Below are the code and all the weights of a small trained network. Each question names an input and a class and asks about switching units off, where a switched-off unit gives its printed mean instead of its output.

import numpy as np


def w(rows, s, z=0):
    codes = np.array(rows[::2]) - 128.0
    scale = np.full(codes.shape[1], s)
    scale[-1] = z or s
    return codes * scale


def norm(h):
    return h / np.sqrt((h * h).mean(-1, keepdims=True) + 1e-5)


def f(y):
    return y / 2 * (1 + np.tanh(0.7978845608 * (y + 0.044715 * y**3)))


def log_softmax(a):
    a = a - a.max(-1, keepdims=True)
    return a - np.log(np.exp(a).sum(-1, keepdims=True))


def net(x, mask):
    res = np.array(x, float).reshape(1, 4) / 4 @ E
    u = 0
    for l in range(4):
        y = f(norm(res) @ A[l][:, :-1].T + A[l][:, -1])
        res = res + np.where(mask[u : u + 6], y, B[l][:, -1]) @ B[l][:, :-1]
        u += 6
    return log_softmax(norm(res)[-1] @ U[:, :-1].T + U[:, -1])


A, B = {}, {}
E = w([
[137,143,59,100,223],'x0',
[22,47,75,174,101],'x1',
[158,4,129,92,148],'x2',
[85,167,171,164,181],'x3',
],0.0045)
A[0] = w([
[87,127,125,129,82,101],'0.n0',
[120,110,192,123,189,206],'0.n1',
[202,95,79,103,109,15],'0.n2',
[171,39,173,113,130,4],'0.n3',
[162,158,198,122,3,30],'0.n4',
[154,108,40,106,64,116],'0.n5',
],0.015,0.0027)
B[0] = w([
[95,133,152,194,144,168],'0.n0',
[138,118,24,187,93,188],'0.n1',
[8,171,140,83,94,187],'0.n2',
[135,71,105,68,57,211],'0.n3',
[196,120,225,177,129,254],'0.n4',
[129,105,142,95,226,199],'0.n5',
],0.017,0.0067)
A[1] = w([
[199,252,92,79,128,83],'1.n0',
[212,133,154,77,109,92],'1.n1',
[159,160,243,101,126,3],'1.n2',
[160,160,161,84,91,47],'1.n3',
[143,143,192,119,60,81],'1.n4',
[216,142,127,70,132,104],'1.n5',
],0.013,0.0052)
B[1] = w([
[99,215,76,118,122,211],'1.n0',
[80,136,106,157,115,187],'1.n1',
[130,188,247,86,198,252],'1.n2',
[149,94,108,168,139,136],'1.n3',
[194,93,49,158,123,222],'1.n4',
[95,140,110,176,146,159],'1.n5',
],0.013,0.0037)
A[2] = w([
[173,239,143,132,112,146],'2.n0',
[58,141,208,199,74,58],'2.n1',
[193,171,155,173,130,60],'2.n2',
[196,147,182,166,59,85],'2.n3',
[133,129,140,138,193,58],'2.n4',
[189,143,251,137,136,4],'2.n5',
],0.017,0.0021)
B[2] = w([
[106,201,105,135,144,215],'2.n0',
[72,110,186,180,121,205],'2.n1',
[87,126,168,40,109,199],'2.n2',
[198,110,162,163,162,212],'2.n3',
[154,110,108,143,175,158],'2.n4',
[173,255,229,70,152,255],'2.n5',
],0.023,0.0095)
A[3] = w([
[123,159,135,85,82,2],'3.n0',
[163,122,145,132,7,112],'3.n1',
[157,59,187,55,46,7],'3.n2',
[227,134,171,176,73,51],'3.n3',
[207,120,110,195,96,12],'3.n4',
[165,38,161,154,159,18],'3.n5',
],0.016,0.0019)
B[3] = w([
[201,132,109,114,132,167],'3.n0',
[98,162,161,177,229,191],'3.n1',
[166,117,162,49,7,253],'3.n2',
[220,180,121,198,99,240],'3.n3',
[108,102,74,174,79,166],'3.n4',
[200,109,145,110,129,191],'3.n5',
],0.019,0.0047)
U = w([
[80,255,58,131,140,132],'0',
[27,109,132,47,201,3],'1',
[23,90,185,219,123,120],'2',
[176,215,245,122,151,199],'3',
[182,52,104,134,229,144],'4',
[93,82,10,207,84,113],'5',
[129,60,123,31,31,201],'6',
[232,100,135,216,52,34],'7',
],0.015,0.0041)

Each question gives the input, the list of numbers given to net, and the class t.
The units are the neurons (one row each of A and B). Each row of codes is followed by its name. A weight is (code - 128) times the scale printed after its matrix; where a second scale follows, it is the last column's (A, B and U).
mask holds one flag per neuron, layer by layer. A switched-off neuron (its flag False) gives its mean, the last column of its row in B, instead of its output. The means were averaged over made-up inputs and are rounded, as every weight is.
A unit's drop is (log p(t) with every unit on - log p(t) with that unit switched off) / (log p(t) with every unit on - log p(t) with every unit switched off).
The circuit of an input: a set's keep is (log p(t) with only the set's units on - log p(t) with every unit switched off) / (log p(t) with every unit on - log p(t) with every unit switched off). Starting from the 12 units with the biggest drops (on a tie, the unit counted first), units are removed one at a time, each time the one whose removal leaves the highest keep (on an exact tie, the one counted first), for as long as the keep stays at least 0.8.
units of the circuit, in order: the units of the circuit, biggest drop first
k most important neurons: the k neurons with the biggest drops, biggest first
top k neurons in layer l: the k neurons of layer l with the biggest drops, biggest first
input [4,8,5,-8], class 1: top neuron in layer 0 -> 0.n5
input [7,1,1,8], class 5: units of the circuit, in order -> 2.n5, 0.n4, 0.n1
input [4,1,6,4], class 5: units of the circuit, in order -> 0.n1, 2.n5, 0.n4
input [-3,-8,7,-8], class 6: units of the circuit, in order -> 0.n3, 2.n5
input [-8,6,8,0], class 6: units of the circuit, in order -> 0.n3, 2.n5
input [-2,-2,5,8], class 5: units of the circuit, in order -> 0.n1, 2.n5
input [3,1,0,0], class 4: 2 most important neurons -> 0.n3, 0.n4
input [1,4,1,-4], class 4: units of the circuit, in order -> 0.n5, 0.n4, 2.n5
input [4,1,8,6], class 5: units of the circuit, in order -> 0.n1, 2.n5, 2.n3
input [1,-4,2,0], class 6: top 4 neurons in layer 2 -> 2.n0, 2.n5, 2.n3, 2.n1
input [6,2,-1,-3], class 4: 3 most important neurons -> 0.n4, 0.n5, 2.n5
input [7,3,-1,-6], class 1: 3 most important neurons -> 0.n2, 2.n3, 0.n4
input [-3,-6,5,-2], class 7: 2 most important neurons -> 0.n3, 0.n4
input [-2,5,0,-6], class 4: 2 most important neurons -> 0.n5, 0.n4
input [2,7,-6,-4], class 4: 4 most important neurons -> 0.n4, 0.n5, 2.n5, 0.n2
input [0,3,-2,-8], class 1: 3 most important neurons -> 0.n5, 0.n2, 2.n3
input [-8,8,6,-5], class 6: 2 most important neurons -> 0.n3, 0.n5
input [4,4,-4,-1], class 4: 4 most important neurons -> 0.n4, 1.n2, 2.n5, 0.n2
input [-2,-7,4,-2], class 7: 2 most important neurons -> 0.n3, 1.n4
input [2,6,2,-8], class 1: 4 most important neurons -> 0.n5, 0.n2, 2.n3, 0.n4
input [2,-2,2,7], class 5: most important neuron -> 0.n1
input [6,-2,0,3], class 0: top 3 neurons in layer 0 -> 0.n3, 0.n4, 0.n5
input [8,6,6,-6], class 1: top 3 neurons in layer 0 -> 0.n5, 0.n4, 0.n2
